The symbols move the units like this.
j101: ^>j19, ~>j117
j15: ^>j401, ~>j645
j190: ^>j397, ~>j38
j490: ^>j127, ~>j645
j516: ^>j731, ~>j419
j830: ^>j62, ~>j516
j945: ^>j540, ~>j32
j731: ^>j876, ~>j858
j457: ^>j147, ~>j876
j111: ^>j378, ~>j716
j986: ^>j457, ~>j731
j272: ^>j887, ~>j963
j529: ^>j490, ~>j327
j290: ^>j835, ~>j297
j367: ^>j265, ~>j429
j716: ^>j15, ~>j815
j28: ^>j881, ~>j297
j675: ^>j362, ~>j398
j887: ^>j886, ~>j272
j590: ^>j419, ~>j213
j746: ^>j419, ~>j876
j23: ^>j716, ~>j417
j362: ^>j213, ~>j471
j419: ^>j554, ~>j490
j442: ^>j926, ~>j32
j540: ^>j272, ~>j525
j815: ^>j645, ~>j127
j32: ^>j835, ~>j835
j327: ^>j26, ~>j457
j62: ^>j516, ~>j841
j606: ^>j442, ~>j725
j475: ^>j429, ~>j28
j581: ^>j430, ~>j847
j417: ^>j141, ~>j430
j430: ^>j23, ~>j176
j265: ^>j297, ~>j297
j781: ^>j32, ~>j606
j847: ^>j176, ~>j117
j141: ^>j217, ~>j23
j525: ^>j442, ~>j265
j340: ^>j419, ~>j529
j397: ^>j731, ~>j413
j19: ^>j38, ~>j327
j222: ^>j429, ~>j675
j297: ^>j367, ~>j475
j38: ^>j413, ~>j881
j378: ^>j366, ~>j15
j841: ^>j153, ~>j190
j429: ^>j111, ~>j290
j645: ^>j725, ~>j590
j26: ^>j490, ~>j62
j554: ^>j675, ~>j811
j366: ^>j290, ~>j401
j213: ^>j811, ~>j340
j725: ^>j297, ~>j419
j39: ^>j606, ~>j367
j903: ^>j815, ~>j222
j147: ^>j190, ~>j442
j153: ^>j963, ~>j397
j413: ^>j117, ~>j417
j257: ^>j475, ~>j378
j835: ^>j429, ~>j28
j176: ^>j781, ~>j903
j886: ^>j525, ~>j417
j881: ^>j963, ~>j176
j401: ^>j903, ~>j725
j217: ^>j417, ~>j945
j876: ^>j841, ~>j147
j604: ^>j881, ~>j272
j926: ^>j417, ~>j32
j127: ^>j590, ~>j362
j858: ^>j312, ~>j401
j346: ^>j141, ~>j945
j852: ^>j327, ~>j986
j117: ^>j604, ~>j19
j312: ^>j675, ~>j852
j811: ^>j398, ~>j419
j471: ^>j340, ~>j312
j963: ^>j147, ~>j101
j398: ^>j471, ~>j716

The rows follow the links: the fewer symbols apart two units are, the more alike their rows tend to be.

Each row is also shifted at random along 8 hidden directions that mean nothing.

Some units, each with a row of numbers:
j190: [ -8,   1,   4,  21,  -5,  -4,   2,   4,   0,  -6,  -3, -14, -11,  -8,  10, -20,   3, -29,  -9, -27, -17,  -1,  -6,   6,  -9,  -8,   7,  12,   9, -14,  -1,  -4, -23,  -1,  -1,  -6,  -2, -13,   1,  -2,   3,   4,  -7,  -4, -10, -18,   8,  -3,   7,  19,   3,  24,   3, -19,  10,  -9,  21,  23]
j367: [  1,   1, -19,   3,  -6,   5,   3,  -5,  16,   7,  10,   2,  13,  -4, -20, -16,   5, -16,   6,  12,   7, -11,  -5,   8, -27, -12,   7, -12,  12,   8,  18,  -6, -16, -22,   8,  -4,  -6, -11,   6,  -2,  -3,  -4,  -9,  -9,  -2,  -9,   0,  -4,  -4,  30,  12,  10,  -5, -11,   2,   0,  24,   7]
j606: [  4,  -1,  -9,  -8,  14, -15,   5,  -9,   6, -20,  -4,   2,  10,  18, -35,  -6,   4,  49,   0,  -9,   2,   6,  23,   2,  -5,   6, -25,  14,  -8,  -8,  21, -10,  29,  13,   8,   1,   4,   3,   4,   5,   4,  10,  32,   9,  13,  -8,   6,  -5,  -5, -46, -35, -26,  -9, -21, -10,  48, -29,  -1]
j38: [ -3,  -9,   9,   0,   0,  24,   4,  -4,   8,  -5, -10,  11,   5,  -9,  21,   5,  -9,   5, -10,   5,  -1,  12,  -6,   8,   5,  11,  -2,  12,   4,  -5, -10,  13,   5,  17,  -5,  21, -10,  -9,  -3,  14,  -3,  -2,  18,  17,  -9,  -3,  -2,  -8,  11,  -1,  11,  -2,   0,   5,   3,  -1, -13,  -1]
j346: [  9,   3,  -1,  -4,  -7,  -5,  -2,   2, -17,   5,   6, -11,  -6,  10,  11,  29, -24,   0,   7, -12,  -4,  11,   0,  -1,  27,  11, -13,   9,   7,   6,  -4,   8, -18,  -6, -15, -13, -18,  27,   6,  -1,  -4,   8,  -4, -25, -21, -12,  -3,  16,  -6,  15,   7,  23,  45,   9,   1, -24,  -7, -13]
j475: [  4,  -1, -18,  -2,  -3,   5,  14,   9,  -7,   9,  -4, -13,  -3,  -1, -26,   5,   7,   2,  -2,  27,  14,   3,  -7,  11, -14, -18,  -5, -12,  24,  11,  29,  -9,  11, -22,  12,  18,  -1,  -1,   9,   4,   1,  -1, -15,  -8,  -3,  -4, -13, -22, -17,  22,  20,  15,  -9, -26,  -2,   3,  -2,  13]
j265: [  1,  -1, -13,  -4,  -5,   2,  -5, -12,  20,  10,   4,  36,  14,   0, -23,  10, -22,   5,  27,   9,  27,  -9,  25,  15, -36, -23,  15, -32,  -3,  28, -11,   5,   0,  -7,  13,  -3,   3,  22,  -3,   7,  -4, -14, -26, -19,  15,   7,  -1,  -5,  -7,  18, -14,  -2, -20,   2,   0,  -2,  21, -26]
j397: [ -7, -10,   8,   8,  -4,   3,   7, -11,   2,   2,  10,  24,   6,  -7,  24,   6, -19,  -1,  25,  -7,   0,   2,  -5,  16,  -3,   3,  11,  12,   7,  12, -24,   5, -43,  11,  -4, -20, -20,  18,  -1,  10,   5,  -2,   0, -16,   4,  -3,   2,  13,  -1,  20,  -6,  19,  28,   4,  -5, -19,  -6, -21]
j417: [  9,   5,  -2,   4,  -7,   3,  -1, -13,  22,  -4,   7,   2,  10,  -3,   5,  -1, -19, -17,  10, -20,   7,  -8,   2,  -5,   1,  -6,   0,   3,   5,  14,   6,   7, -19,  -6, -20, -21, -21,   1,   0,  -4, -12,  14,   2, -17, -13,  -5,   5,   7,   7,  18,  -7,  16,  26,  13,   7,  -9,  20,  -2]
j39: [  2,  -5, -21, -11,   0,  16,  15,  -5,   6,   0,   3,   5,  19,   2, -24,   5,   3,  20,  -5,  30,  10,   5, -11,   9,  -2,   9, -11,   5,  10,   3,  25,  -8,  14,  -6,   8,  15, -10,  -5,   0,   3,   0,   3,  22,   8,   1,  -7,  -2,  -8, -13,  -2,  12,  -8,   7,  -7,  -9,  20, -20,  -8]
j811: [ -3,  -1,  13, -13,  10,  10, -10, -12,   9,   6,  -4,  19,   1,  -5,  16, -16,   3,   4,   6,  10,  -1,   1,   6, -12,  -1,  25,   4,   3, -21,  -3, -16,   8,   9,  18,   1,   8,   9,  -4,  -4,  -2,  12, -22,   8,  22,   3,  15,  -9, -10,  17, -18,   6, -27, -27,  33,   0,  -8,   5, -14]
j127: [ -2,   0,   6, -15,  13,   1,  13,  -8, -11,   3,   7,   5,   7,  -1,  10,  -9,  18,  31,  25,  35,  -1,   4, -18,  -9,  13,  25,  -6,  14,   2,   3,   3,  -8, -13,  11,   1,  -9,  -9,  -2,  11,  -2,   9,  -7,  20,  11,  11,  13, -13,  -1,   2, -12,   8, -18,   8,  19, -14,  -2, -32, -15]
j590: [ -3,  11,  -1,  -1,   4, -12,   6,  13, -23,   4,   2, -28, -13,  -2,  -7, -12,  28,  -7,   1,  14, -11,  -4, -17, -15,   6,  -1,   1,   0,   6,  -9,  16, -18,  -3, -10,   5,  -6,   8, -15,  12, -14,   3,   2,  -8,   5,   2,   2,  -6,  -8,  -1,   6,  16,   1,  -3,  -4,  -1,  -7,   0,  17]
j986: [-10, -11,  13,  -2,   6,   3,   1,   9, -26,   0, -11,   2, -17,   8,  21,  11,  -2,  14, -17,   1, -15,  23,  -2,   7,  25,  29,  -9,  21,  -7, -19, -17,   4,  11,  21,   6,  20,  11,  18, -10,   4,  23, -16,  10,  15,   0,  -2,  -2,   0,  -7, -26,   7,  -7,  -1,   1,  -5,  -3, -27, -10]
j378: [  5, -16,  -9,  -4,  -6,  29,  -4,  -6,  23,  13,  -8,   0,  -6, -17, -10,  22, -32, -20, -24,  -3,  31, -12,  -8,   4,  -6,  -7,   5,   2,   8,  29,  26,   7,  30, -21, -10,  29,  -9,   0, -10,   8,   5,   4, -20,  -2, -25,   5, -16, -29,  -5,  30,  25,  28,   4,  -4,  -4, -16,  26,  15]
j725: [  1, -17,   6, -11,  12,   5, -21, -13,   8,  11,  17,   4,   5,   2,  17,  -9,  -2,   2, -13, -10, -10,  -3,  -4,  -1,   9,  46,  -3,  23, -20, -11,  -8,   9, -17,   2,  -2,   0,  -6,  -3,   1,   6,  17, -17,  16,   8, -21,  -3,  -8,  17,  13,  -4,  14,  -7,  12,  11, -13, -11,   2,  -5]
j471: [ -3,   5,  -3, -11,  -2,  13,   9,  10, -17,   8,  -4,  -7,  -3,  -6,  -7,  13,  14,   1,  -5,  36,   7,   1, -18, -12,  10,  -1,   5, -10,   2,   2,   8,  -9,  23,  -6,   5,  17,   7,  -5,  -3, -11,   1,  -2,  -9,  14,   8,  13,  -8, -14,  -9,   1,  21,  -9,  -5,  11,  -4,  -4, -10,  -6]
j23: [ 11,   5,   5,   4,   0,  -9, -12,   3,   8,  -7,  -6, -10,  -8,   8,   6,  -2,  -6, -11, -12, -25,  -1,  -1,  14,  -7,   8,  -6,  -8,  -2,  -8,  -2,   1,  10,  12,  -1, -14,  -4,   6,   4,  -5,  -2,  -7,   7,   0,  -5,  -8,   3,   5,   6,   6, -16, -13,  -2,  -6,   6,   9,   5,  13,  12]
j222: [  5, -13,  12, -12,  10,   8, -27,  -2,   4,  15,   7,   6,  -1,   0,  23,  -1,   1,  -2, -16,   3,  -4,  -3,  -1,  -2,   8,  30,   2,   2, -20,  -6, -17,  17,   1,   0,  -3,  12,   9,  -1,  -3,   8,  10, -21,   3,  10, -15,  11, -13,  13,  12,  -6,  16, -13, -11,  16,  -6, -13,   6,   1]
j490: [ -6,  -1,   9, -11,  16,   2,  23, -24,   0,   2,  -6,   3,  -8,  -9,   7, -26,  -1,  26,  34,  13,   1,   9,  -8, -10,   2,  29, -11,  39,   9,  12,  21, -13, -14,  20,  -4,  -5, -21,  -3,  21,   2,  23,  -8,  18,  12,  -5,   2, -25, -39,  13,   3,  12,   1,   4,  14,  -7, -17, -16,  -3]
j886: [  4,   1,   5, -17,  -1,  24,  -4, -10,   4,   7,  -7,  17,   7,   4,  24,   0, -18,   3,   8,  16,  -7,  27,   8,   1,   8,  36, -13,   8,  -1,  -5, -14,  24,  -7,  16,  -6,  17, -14,   8,   7,   7,   0, -22,  17,   8, -26, -12, -12,  -8,  17,   7,  28,  -8,  -1,  32,  12, -23,  -1, -22]
j141: [  8,   9,   1,  -3,  -5,   2,   7,  -5,   4,   6, -23,   1, -20,   3,  -2,  12, -33,  -1,  22,  -4,  20,  14,  24,  -1,  -3, -14, -11,  -5,  13,  27,  11,  10,  16,   0,  -9,   7,  -8,  31,   6,   3,   2,  -3, -22, -18, -12,   2, -16, -35,  -1,  15,   3,  17,  -9,  11,  15, -22,  16,  -4]
j430: [  9,   0,   2,   7, -10,   0, -16,   9,   9,  -1,  12,  -2,  10,   1,  15,  15,  -3, -23, -17, -14,   0, -12,  -4,  -3,  14, -12,   8, -20,  -8,  -1, -16,  15,  -6, -12, -15, -11,   3,  -1, -14,  -3, -20,  12,  -2, -12,  -1,   7,  16,  39,  -1,  -1,  -8,   1,  16,  10,   3,   3,   9,  -1]
j604: [ -1,   2,  18,  -5,   8,  -5,  -6,  -7,  -2,  -1, -11,  20,  -3,   4,  19,  -7,  -6,  23,  28,   0,  -6,  20,  27,   8, -11,   8,  -7,   1,  -4,  -3, -30,  17,  -8,  27,   5,   5,  -1,   9,  16,  20,  -3, -17,   6,   3,  -2,  -2, -10,  -9,  21,  -6,  -9, -14, -26,   7,  11,  -8, -10,  -8]
j516: [ -9,  -1,   0,  11,   3, -16,   4,   4,  -6, -14,   6,  -8,  -1,   5,  -5, -13,  18,   1, -13, -17, -15,  -9,  -6,  -2,   6,   1,   3,  12,  -8, -18,   0, -16,  -4,   5,   5, -15,  11,  -5, -11, -11,  10,   9,  11,   7,  18,  -1,  19,  17,  -9, -27, -20,  -7,   6, -12,  -8,  22,  -8,   3]
j881: [  2,  -6,   1,   4,  -3, -13,  -1,   9, -13, -12,  16, -10,  15,   3,  -4,  21,   8,  18,  -9, -13, -12,  -5, -10,   4,  11,  -7,  -2,   6,   2, -13,  -8,  -6, -16,   1,  -1, -16, -12, -12,   7,  11, -21,  27,  16,  -6,   3, -12,  15,  36,  -2,  -1, -19,   7,  40, -24, -10,  16, -31,   6]
j887: [ -1,  14,   2,   0,  -2, -19,   4,   7, -25,   2,  -1, -14, -10,   9,  -3,  -1,   0,   5,  30,   0, -14,  14,  12,   0,  -8,  -6,  -8,  -2,  15,  -5,  -5,  -5, -27,   0,   6, -13,  -8,   8,  28,   2, -10,  -1, -14, -19, -10, -21,  -9,  -5,   7,  29,   4,  16,   6, -11,  13, -22,   2,   2]

From each start, follow one symbol. Which unit do you reach?
Answers are names.
new walk
[  3,  -5,   3,  -1,   2,  -8, -21,   3,  -2,  13,  -2,   8, -10,   7,   3,   1, -12,  -3,   6,  -7,   0,   6,  26,  16, -19,  -3,   2, -15,  -4,   1, -18,  16,  -5,  -3,  11,   7,  11,  19,   8,  14,   5, -24, -24, -14, -11,  -5, -11,   0,   4,  13,   2,   5, -27, -10,   7, -14,  18,  -1]
~	j297
new walk
[  9,   0,  10,  -4,  10, -11,  -1,  -2,  -6,  12,   0,  -2, -13,   1,  15,  -9,   4,   8,  22,  12,   6,   4,   3,  -2,   5,   4,  -7,  -2,   5,  16,   1,   7, -12,  -3,  -6,  -7,  -2,  16,  13,   7,   9, -13,  -8, -11,  -2,  16, -21,  -5,   2,   1,   6,   2,  -9,   9,  -2, -15,  -6,   1]
~	j815
new walk
[ -6,  -1,   3,   1,   0,  -8, -12,  -1,  -2,  -1,  22,  -6,   6,  -4,   3,  -4,  10, -13,  -6, -16, -11, -22, -17, -14,   7,  12,  14,  10, -17, -11,  -8, -12, -19,  -4,  -2, -24,   3, -14,  -7, -14,   2,   9,   0,   3,   4,   0,  11,  26,   4,   2,  -5,  -1,  24,   8,  -9,  -6,  11,  -2]
~	j490
new walk
[  1,  -1,   8,   9,  -3,  -4,   2,   1,   3,  -9,   1,   8,   8,   0,  15,   1,   2,   5,   7,  -7,  -6,   2,   2,   7,   3,  -8,   2,  -3,   3,  -4, -16,   7, -14,  10,  -6, -10,  -6,  -1,   0,   7, -13,   8,  11,  -3,   8,   0,   9,  17,   4,  -6, -17,  -2,   7,  -3,   3,   7, -13,  -2]
~	j417
new walk
[  6, -11,   7,  -4,  15,   7,  -3, -10,  17,   2,  -4,  -2,  -7,  -5,  10, -19,   1,   5,  -9,   0,   7,  -3,  -2,  -3,   3,  18,  -9,  18,  -3,   7,  18,   6,  12,   2,  -9,  11,  -1,  -8,   3,   8,  13,  -8,  12,  11, -12,  10, -15, -17,  10, -11,   8,  -5, -15,   3,  -6,   2,   1,  16]
~	j645
new walk
[-11,   5,  -5,  13,  -7,   0,  20,   1, -10,   2,   1,  -3,  -3,  -5,   8, -20,   8, -17,  23,  12, -11,  10, -14,  12, -12,  -8,   6,   3,  27,  -2,   1,  -7, -43,  -4,   7, -11, -14,   0,  11,  -3,   5,  -8,  -8, -12,   0, -16,  -2,  -8,  -6,  34,  17,  21,   5, -10,   8, -17,   5,   1]
~	j442
new walk
[  7,   0,  -6,  -5,   1,  -3,  -3,  -7,   7,  -5,   4,   3,  11,  14,  -3,  -4,  -6,  12,   3,  -7,  -4,   8,  12,   4,   4,  15, -15,   7,  -3,  -6,   4,   8,  -4,   4,  -5,  -5,  -7,   9,   3,   1,  -1,  -1,  20,  -5,  -7, -11,   5,  10,   1, -13,  -8,  -6,   9,   2,   1,  10,  -5,  -9]
~	j835
new walk
[-10,  -1,   2,  13,   0,  -7,   9,  -2,  -1,   0,   3,   9,  -2,  -3,  10, -24,  10, -12,  16,   2,  -7,  -2,  -6,   9, -10,  -5,  11,  -1,   5,  -1, -11,  -6, -29,   2,   6, -15,   4,   6,  -4,  -5,  12, -10,  -6,  -5,  18,   3,   6,   3,  -7,   2,  -7,   3,  -8,  -3,   1,  -3,   7,  -6]
^	j876
new walk
[  2,   9, -12,  -4,  -1,  10,   3,  -5,  14,  -9,   0,  -2,  19,   5,  -9, -29,  15,  -7,  -6,  12, -11,   5,   0,  -4, -10,  10,  -9,   0,   1, -19,  13,   0,   2,   0,   2,   6,  -1, -26,   3,  -9,  -9,  -3,  25,  14,  -5, -16,   9,  -2,   9,  -6,  10, -17, -13,   5,  11,  18,   9,   4]
~	j265
new walk
[  6,   6,  11,   5,   2, -10,  -3,  15,  -8,  -5, -23,  -5, -19,   4,   0,  11,   2,  10,  -3,  -3,   6,  10,  23,   2,  -3, -29,  -7, -21,   2,   3,  -7,  10,  32,   6,   2,  17,  18,   8,   3,  13, -10,   0, -15,  -1,   7,  12,  -5, -15,   2, -17, -15,  -7, -36, -11,  12,  11,  -7,  16]
^	j176
new walk
[-11,   2,   0,  16,   0, -15,  13,  -1,  -2, -11, -12,   3, -13,  -2, -17,   0, -12,   3,  12, -21,   7,  -2,  13,   9, -16, -26,   5,   4,   6,  10,   3, -15,   4,   6,   8,  -8,   6,  13,  -3,  -1,   9,   8, -17,  -9,  16,  -2,   6, -18, -10,   0, -27,  16,  -7, -22,   1,   7,   4,   4]
^	j153
new walk
[ -3,  -4,  -1,   9,  -9,  19,  -2,   0,  22, -12,   4,  -4,  17, -17,   5,  -7,   5, -26, -30, -13,  -8, -13, -18,  -4,  -3,  -5,   9,   5,  -1, -14,   3,   2,   0,  -2,  -8,   7,  -8, -43,  -8,   1, -21,  19,  15,  17, -10, -10,  17,   7,  16,  12,   7,   6,  10,  -5,   5,   8,  13,  22]
^	j19
new walk
[  9,   1,  10,   1,  12, -19,   9,  -3,  -5,  -8,   6, -10,   3,   7,  17, -17,  16,  28,  23,  -2, -12,  10,   0,   1,  11,   6, -19,  12,  14,  -4,   4,   2, -31,   9,  -9, -22, -17,  -4,  24,  12,  -7,   7,  26,  -9,  -1,  -1,  -8,  13,   8,  -9, -13,  -1,  13,  -9,  -4,  10, -33,  11]
~	j903
new walk
[ -5,  -9,  -1,   2,   1,   4,  14,  -5,  -2,   5,   4,   4,  -4, -10,  -3,   9,  -8,   3,   7,   5,  15, -10, -15,   2,   2,  -6,  10,   9,   7,  20,  10, -12,  -4,  -4,   0,  -5,  -8,   9,  -5,  -3,  15,   5, -11,  -5,   9,  11,  -6, -11, -13,   9,   0,  16,  17,  -4, -14,  -8,  -6,  -6]
^	j312
new walk
[  0,  -8,  14,   3,   0,  -4, -13,  -4,   7,  -7,   7,  15,   9,  -2,  16,  16, -13,  10,   2, -24,  -3,  -6,  10,   3,   2,  -2,   7,   1, -13,  -2, -29,  13, -10,  16,  -6, -11,  -5,   0,  -2,  15, -15,  10,   6,  -2,   1,   0,   9,  25,  14,  -5, -25,  -2,  15,   0,  -2,   2, -10,  -5]
^	j604
new walk
[ 10,   5,  -2,   1,   5, -13,  -9,  11,  -9,  -2,   0, -20,  -4,  18,   6, -17,  18,  -1, -11,  -3, -21,  16,  10,   4,   8,  10, -19,  -4,   3, -25,   3,  11,  -7,  -5,   2,   3,   7,  -2,  10,   0,  -3,  -9,  14,  -3, -14, -13,   1,  16,   3, -15,   5, -10, -13, -10,   8,  11,  -4,  14]
~	j606
